Look-ups in named tables: a row name and a column name give one cell, copied from the table.

dele:
         kimur    rap  basuve    vun    sop    lut    sar
zeg      30.19  62.21   37.41  49.74  16.82  38.80  44.14
dud      34.63  30.91   33.49  34.19  38.25  35.78  32.07
gibuzub  31.36  67.26   41.17  56.60  16.86  41.74  43.31
ket      29.42  87.79   44.01  64.84  17.00  41.72  51.65
durez    34.35  47.17   37.61  39.71  26.24  37.38  40.22
serukaz  31.28  38.95   34.71  37.53  43.10  31.39  35.99
fozag    35.63  34.87   33.84  36.87  40.01  38.19  35.33

dud, sop -> 38.25
fozag, vun -> 36.87
dud, sar -> 32.07
dud, lut -> 35.78
durez, lut -> 37.38
dud, kimur -> 34.63
zeg, sar -> 44.14
durez, rap -> 47.17
ket, lut -> 41.72
gibuzub, rap -> 67.26
gibuzub, sar -> 43.31
ket, rap -> 87.79
ket, kimur -> 29.42
fozag, basuve -> 33.84
zeg, basuve -> 37.41
serukaz, vun -> 37.53
zeg, vun -> 49.74
durez, vun -> 39.71
serukaz, kimur -> 31.28
dud, vun -> 34.19

gop:
|  | saf | nefizi | buvaki | lused | sig |
|---|---|---|---|---|---|
| mur | -0.043 | 0.391 | 0.382 | 0.390 | -0.032 |
| kos | 0.337 | 0.024 | 0.011 | 0.026 | 0.348 |
| mumu | 0.707 | -0.332 | -0.350 | -0.328 | 0.718 |
| nadig | 0.185 | 0.171 | 0.160 | 0.172 | 0.196 |
| dadi | 0.236 | 0.122 | 0.110 | 0.123 | 0.247 |
| risag | -0.633 | 0.959 | 0.958 | 0.956 | -0.622 |
| mog | -0.414 | 0.748 | 0.744 | 0.746 | -0.403 |
| mev | 0.148 | 0.207 | 0.196 | 0.207 | 0.159 |
| kanuvi | 0.633 | -0.261 | -0.278 | -0.257 | 0.644 |
| dakelu | 0.092 | 0.261 | 0.250 | 0.261 | 0.103 |
| rizeda | 0.543 | -0.174 | -0.189 | -0.171 | 0.554 |
| zek | 0.304 | 0.056 | 0.043 | 0.058 | 0.315 |

buvaki of mumu is -0.350
lused of risag is 0.956
buvaki of kanuvi is -0.278
lused of kanuvi is -0.257
saf of mog is -0.414
saf of risag is -0.633
saf of nadig is 0.185
sig of kanuvi is 0.644
nefizi of nadig is 0.171
lused of dadi is 0.123
nefizi of risag is 0.959
saf of mur is -0.043
lused of zek is 0.058
Row with the largest lused: risag

zoredu =
         belo  zik  potizi  turoriz  kitirap  zin  lusu  vavit  gop  bedi
lotape     64   46      98      116      118   88    48     71   65    62
vuko      254   56     174       36      107  104    37    204   55   154
nodit      64  162      90      131      106   76   104     66   70    81
vadeg      74   54      68       85       80   79    83     84   79    54
fepozo    122   58      89       42       76   78    46     91   70   135
mapas      92   63      65       59       81   78    73     85   75    72
firarur    84   74     108       97      103   76    89     79   68    94
nuvor     111   66      58       41       30   77    59     90   97    68

What is the zin of nuvor in zoredu?
77
What is the potizi of fepozo in zoredu?
89
What is the lusu of lotape in zoredu?
48
What is the kitirap of vadeg in zoredu?
80
What is the vavit of firarur in zoredu?
79
What is the belo of mapas in zoredu?
92
What is the vavit of mapas in zoredu?
85
What is the turoriz of lotape in zoredu?
116
What is the belo of vadeg in zoredu?
74
What is the gop of vadeg in zoredu?
79
What is the belo of nodit in zoredu?
64
What is the belo of vuko in zoredu?
254
What is the gop of lotape in zoredu?
65
What is the vavit of fepozo in zoredu?
91
What is the bedi of vadeg in zoredu?
54
What is the zik of lotape in zoredu?
46
What is the belo of nuvor in zoredu?
111

med.tsv
	bes	foti	silot	nema	ved	rupo
riv	200	248	197	197	222	198
roleda	196	205	207	190	214	194
bupe	190	238	202	206	204	205
bita	199	206	199	175	192	192
zizef	208	180	199	202	198	207
tafen	197	41	196	188	205	192
mog	199	120	197	188	198	204
depar	197	182	198	168	200	191
mivoluv	196	200	187	195	211	192
lif	193	237	210	195	186	199
dip	211	145	195	211	211	197

What is the ved of dip in med?
211
What is the rupo of lif in med?
199
What is the ved of lif in med?
186
What is the rupo of tafen in med?
192
What is the silot of lif in med?
210
What is the ved of riv in med?
222
What is the foti of roleda in med?
205
What is the foti of dip in med?
145
What is the nema of roleda in med?
190
What is the foti of bupe in med?
238
What is the nema of depar in med?
168
What is the foti of lif in med?
237

pifalod:
	sofen	nof	vutudu	binogim	gatud
bekuv	53.65	89.93	57.44	66.88	24.43
dimatuf	53.66	89.86	57.44	66.86	24.50
mun	62.00	27.19	58.37	49.30	90.05
gilafop	61.98	27.35	58.37	49.35	89.88

What is the sofen of mun in pifalod? 62.00
What is the nof of dimatuf in pifalod? 89.86
What is the binogim of mun in pifalod? 49.30
What is the gatud of bekuv in pifalod? 24.43
What is the gatud of gilafop in pifalod? 89.88
What is the vutudu of dimatuf in pifalod? 57.44
What is the binogim of dimatuf in pifalod? 66.86
What is the sofen of dimatuf in pifalod? 53.66

godiv:
	mabudep	rarefef	kisolun	bezafiv	muvut	nitiva	zazi
luviro	10	103	221	115	146	7	126
nik	10	103	221	115	146	7	126
zoga	10	103	221	115	146	7	126
loluneb	10	103	221	115	146	7	126

nik, bezafiv => 115
zoga, nitiva => 7
loluneb, zazi => 126
luviro, muvut => 146
nik, rarefef => 103
luviro, zazi => 126
nik, mabudep => 10
zoga, bezafiv => 115
luviro, bezafiv => 115
loluneb, nitiva => 7

dak
|  | vip | dat | noto | mag |
|---|---|---|---|---|
| nik | 17 | -57 | -59 | -64 |
| revi | -15 | 59 | 61 | 66 |
| dutise | -15 | 59 | 61 | 66 |
| tulu | -15 | 59 | 61 | 66 |
| lela | -15 | 59 | 61 | 66 |
| migala | 17 | -58 | -59 | -64 |
| sobes | 17 | -57 | -59 | -64 |
| lobizug | -15 | 60 | 61 | 66 |
| mimopem | 17 | -56 | -58 | -63 |

tulu, noto: 61
lobizug, noto: 61
revi, noto: 61
tulu, mag: 66
migala, noto: -59
mimopem, noto: -58
lobizug, vip: -15
lela, vip: -15
revi, mag: 66
lela, noto: 61
lobizug, mag: 66
Row with the largest dat: lobizug

Table ramerak
	miviv	paf	zuf	rililep	vobe	genav	veso
rugadi	0.618	0.562	0.864	0.392	0.791	0.361	0.407
dokibu	0.596	0.631	0.329	0.861	0.441	0.805	0.644
pelural	0.470	0.532	0.793	0.706	0.662	0.237	0.774
neb	0.582	0.486	0.342	0.941	0.538	0.526	0.399
gef	0.525	0.838	0.315	0.618	0.461	0.813	0.597
mago	0.666	0.358	0.827	0.684	0.747	0.341	0.653
mivo	0.628	0.603	0.901	0.344	0.773	0.444	0.785
sov	0.622	0.733	0.532	0.685	0.420	0.991	0.657
velo	0.615	0.849	0.658	0.354	0.555	0.894	0.594

mago, paf -> 0.358
dokibu, veso -> 0.644
dokibu, rililep -> 0.861
gef, paf -> 0.838
sov, vobe -> 0.420
gef, rililep -> 0.618
mivo, veso -> 0.785
velo, veso -> 0.594
pelural, paf -> 0.532
gef, vobe -> 0.461
pelural, genav -> 0.237
rugadi, rililep -> 0.392
velo, vobe -> 0.555
gef, genav -> 0.813
velo, paf -> 0.849
Which row has the largest rililep? neb

